Below are the code and all the weights of a small trained network. Each question names an input and a class and asks about switching units off, where a switched-off unit gives its printed mean instead of its output.

import numpy as np


def w(rows, s, z=0):
    codes = np.array(rows[::2]) - 128.0
    scale = np.full(codes.shape[1], s)
    scale[-1] = z or s
    return codes * scale


def f(y):
    return y / 2 * (1 + np.tanh(0.7978845608 * (y + 0.044715 * y**3)))


def log_softmax(a):
    a = a - a.max(-1, keepdims=True)
    return a - np.log(np.exp(a).sum(-1, keepdims=True))


def net(x, mask):
    res = np.array(x, float).reshape(1, 5) / 4 @ E
    y = f(res @ A[0][:, :-1].T + A[0][:, -1])
    res = res + np.where(mask, y, B[0][:, -1]) @ B[0][:, :-1]
    return log_softmax(res[-1] @ U[:, :-1].T + U[:, -1])


A, B = {}, {}
E = w([
[174,191,160],'x0',
[134,160,159],'x1',
[120,186,3],'x2',
[43,199,163],'x3',
[17,105,120],'x4',
],0.005)
A[0] = w([
[65,184,144,254],'n0',
[78,55,16,155],'n1',
[160,143,126,155],'n2',
[125,167,98,176],'n3',
[104,104,210,169],'n4',
[126,120,124,103],'n5',
[166,48,136,145],'n6',
[121,108,159,136],'n7',
[251,181,96,127],'n8',
[192,95,204,118],'n9',
[168,111,136,146],'n10',
[64,173,145,224],'n11',
],0.015,0.0039)
B[0] = w([
[46,165,160,249],'n0',
[60,50,39,254],'n1',
[147,161,128,152],'n2',
[103,149,97,170],'n3',
[120,87,204,230],'n4',
[130,119,123,120],'n5',
[203,90,100,203],'n6',
[136,105,155,152],'n7',
[171,255,105,245],'n8',
[189,119,200,214],'n9',
[175,139,130,159],'n10',
[51,150,157,230],'n11',
],0.035,0.0048)
U = w([
[76,137,226,130],'0',
[132,193,142,250],'1',
[225,61,209,69],'2',
[190,253,97,65],'3',
[81,90,51,63],'4',
[56,171,130,207],'5',
[154,63,58,132],'6',
],0.0047,0.0023)

Each question gives the input, the list of numbers given to net, and the class t.
The units are the neurons (one row each of A and B). Each row of codes is followed by its name. A weight is (code - 128) times the scale printed after its matrix; where a second scale follows, it is the last column's (A, B and U).
mask holds one flag per neuron, in row order. A switched-off neuron (its flag False) gives its mean, the last column of its row in B, instead of its output. The means were averaged over made-up inputs and are rounded, as every weight is.
A unit's drop is (log p(t) with every unit on - log p(t) with that unit switched off) / (log p(t) with every unit on - log p(t) with every unit switched off).
The circuit of an input: a set's keep is (log p(t) with only the set's units on - log p(t) with every unit switched off) / (log p(t) with every unit on - log p(t) with every unit switched off). Starting from all 12 units, units are removed one at a time, each time the one whose removal leaves the highest keep (on an exact tie, the one counted first), for as long as the keep stays at least 0.8.
units of the circuit, in order: the units of the circuit, biggest drop first
most important unit: the unit with the biggest drop
k most important neurons: the k neurons with the biggest drops, biggest first
drop when u is switched off: that unit's drop, to one decimal
input [-6,5,7,-5,-2], class 6: 2 most important neurons	(n1, n0)
input [-3,-8,-5,-1,-8], class 2: most important unit	n9
input [-8,0,0,1,-5], class 4: units of the circuit, in order	(n9, n8)
input [-3,0,-3,-2,-6], class 2: units of the circuit, in order	(n9, n0)
input [8,-5,-1,3,-3], class 3: 2 most important neurons	(n8, n1)
input [5,-4,-2,-5,5], class 6: units of the circuit, in order	(n8, n0)
input [1,-6,2,1,3], class 4: units of the circuit, in order	(n1, n8)
input [-6,5,8,-3,-4], class 4: 2 most important neurons	(n1, n9)
input [3,-7,-2,-7,-1], class 3: 2 most important neurons	(n8, n4)
input [0,3,4,-3,0], class 3: units of the circuit, in order	(n8, n4)
input [-2,-5,0,-3,5], class 4: 2 most important neurons	(n1, n9)
input [-4,0,-3,-8,-4], class 2: 2 most important neurons	(n9, n6)
input [1,-8,3,3,3], class 4: 2 most important neurons	(n1, n8)
input [-4,0,8,1,-1], class 4: units of the circuit, in order	(n1)
input [6,7,-7,7,-8], class 2: 2 most important neurons	(n9, n4)
input [1,0,0,-4,4], class 6: drop when n8 is switched off	0.2
input [-4,-1,7,7,-8], class 3: drop when n1 is switched off	0.2
input [-5,-4,-5,-5,-1], class 2: drop when n9 is switched off	0.1
